Below is a small trained network, with its code and all its weights. Each question gives an input and a class and asks what happens when units are switched off, that is, made to give their printed mean instead of their output.

import numpy as np


def w(rows, s, z=0):
    codes = np.array(rows[::2]) - 128.0
    scale = np.full(codes.shape[1], s)
    scale[-1] = z or s
    return codes * scale


def f(y):
    return y / 2 * (1 + np.tanh(0.7978845608 * (y + 0.044715 * y**3)))


def log_softmax(a):
    a = a - a.max(-1, keepdims=True)
    return a - np.log(np.exp(a).sum(-1, keepdims=True))


def net(x, mask):
    res = np.array(x, float).reshape(1, 8) / 4 @ E
    y = f(res @ A[0][:, :-1].T + A[0][:, -1])
    res = res + np.where(mask, y, B[0][:, -1]) @ B[0][:, :-1]
    return log_softmax(res[-1] @ U[:, :-1].T + U[:, -1])


A, B = {}, {}
E = w([
[96,76,91,142,220,102],'x0',
[62,98,114,53,111,144],'x1',
[127,147,1,144,76,83],'x2',
[127,131,126,128,128,119],'x3',
[225,164,88,58,161,122],'x4',
[105,159,150,73,147,23],'x5',
[59,255,88,117,184,214],'x6',
[121,139,140,109,134,89],'x7',
],0.0069)
A[0] = w([
[130,171,86,150,150,170,73],'N0',
[140,194,171,82,11,156,90],'N1',
[158,108,113,136,88,198,179],'N2',
[115,160,6,171,74,82,85],'N3',
[90,189,102,119,133,148,61],'N4',
[153,43,122,87,85,93,65],'N5',
[165,106,114,191,102,161,128],'N6',
[101,176,178,99,176,160,130],'N7',
[85,192,113,124,160,145,6],'N8',
[168,170,141,239,152,92,97],'N9',
[107,54,73,122,247,139,43],'N10',
[174,76,87,162,143,217,135],'N11',
[166,91,205,136,172,130,180],'N12',
[237,162,90,56,162,137,56],'N13',
[34,155,173,238,82,85,61],'N14',
[42,68,109,20,84,157,108],'N15',
],0.011,0.0025)
B[0] = w([
[148,104,95,100,102,110,177],'N0',
[140,68,130,242,253,44,202],'N1',
[81,143,117,118,170,87,196],'N2',
[76,231,246,151,64,141,253],'N3',
[150,45,85,135,112,75,177],'N4',
[103,105,48,127,70,109,222],'N5',
[96,139,51,73,144,102,196],'N6',
[88,191,119,112,41,91,197],'N7',
[148,62,82,131,35,97,177],'N8',
[186,175,58,151,154,188,194],'N9',
[184,88,170,210,210,68,190],'N10',
[47,145,103,65,146,87,216],'N11',
[72,211,126,135,45,125,233],'N12',
[122,41,169,39,143,211,226],'N13',
[180,36,162,11,157,182,214],'N14',
[146,216,57,90,184,194,213],'N15',
],0.013,0.0065)
U = w([
[85,110,127,123,154,84,254],'0',
[141,55,26,185,39,97,72],'1',
[133,53,165,88,184,207,53],'2',
[62,182,186,183,123,125,103],'3',
[157,83,131,254,238,72,85],'4',
[189,175,44,182,184,212,192],'5',
],0.0084,0.0047)

Each question gives the input, the list of numbers given to net, and the class t.
The units are the neurons (one row each of A and B). Each row of codes is followed by its name. A weight is (code - 128) times the scale printed after its matrix; where a second scale follows, it is the last column's (A, B and U).
mask holds one flag per neuron, in row order. A switched-off neuron (its flag False) gives its mean, the last column of its row in B, instead of its output. The means were averaged over made-up inputs and are rounded, as every weight is.
A unit's drop is (log p(t) with every unit on - log p(t) with that unit switched off) / (log p(t) with every unit on - log p(t) with every unit switched off).
The circuit of an input: a set's keep is (log p(t) with only the set's units on - log p(t) with every unit switched off) / (log p(t) with every unit on - log p(t) with every unit switched off). Starting from the 12 units with the biggest drops (on a tie, the unit counted first), units are removed one at a time, each time the one whose removal leaves the highest keep (on an exact tie, the one counted first), for as long as the keep stays at least 0.8.
circuit, biggest first: the units of the circuit, biggest drop first
most important unit: the unit with the biggest drop
k most important neurons: the k neurons with the biggest drops, biggest first
drop of u: that unit's drop, to one decimal
input [7,5,-1,3,1,-3,-5,-8], class 4: circuit, biggest first	N10
input [5,5,3,3,1,-3,-1,-3], class 4: 2 most important neurons	N10; N12
input [-3,5,1,2,3,-7,2,-5], class 0: circuit, biggest first	N11; N2
input [1,-1,-3,-7,1,-2,-2,3], class 3: circuit, biggest first	N14; N12
input [4,0,-7,0,2,4,-1,1], class 3: circuit, biggest first	N12; N14
input [1,-5,8,3,7,-7,1,4], class 3: 2 most important neurons	N3; N14
input [-3,-1,-4,-6,1,0,5,-5], class 1: circuit, biggest first	N3; N8; N7
input [5,4,-1,-6,-2,-1,-5,8], class 1: 4 most important neurons	N5; N1; N3; N2
input [7,-4,7,4,3,3,6,0], class 3: 4 most important neurons	N3; N1; N5; N14
input [0,2,-3,1,4,6,7,1], class 1: circuit, biggest first	N8; N4
input [-5,-2,-3,5,6,-4,0,6], class 2: 3 most important neurons	N13; N10; N3
input [1,1,3,7,-6,3,6,1], class 1: 2 most important neurons	N8; N4
input [5,2,-7,3,-8,3,-3,-5], class 2: 2 most important neurons	N14; N3
input [-8,1,-6,-4,4,0,-8,3], class 1: 4 most important neurons	N5; N12; N3; N10
input [0,5,2,3,-7,3,7,-8], class 1: circuit, biggest first	N8
input [3,-4,5,6,-1,1,0,-7], class 3: 2 most important neurons	N3; N15
input [8,0,-8,-1,-8,-7,8,-8], class 1: 2 most important neurons	N8; N7
input [1,-6,-6,7,4,1,2,3], class 3: 2 most important neurons	N12; N7
input [-3,-7,-4,-2,-1,-1,1,-2], class 5: 2 most important neurons	N9; N3
input [5,-1,-5,3,2,-4,-2,3], class 3: most important unit	N12
input [-1,-7,2,1,7,-4,-4,-4], class 2: 2 most important neurons	N13; N15
input [3,-5,-1,1,0,1,-7,2], class 1: circuit, biggest first	N5; N3
input [-1,-3,-1,2,-8,6,7,5], class 2: 3 most important neurons	N14; N5; N12
input [5,6,1,-6,0,-1,-3,-3], class 5: drop of N7	0.0
input [-7,5,-4,8,3,3,-1,5], class 4: drop of N1	0.9
input [4,-8,0,-1,-3,-3,3,2], class 5: drop of N5	0.0
input [2,-4,1,6,7,-1,-1,-8], class 2: most important unit	N13
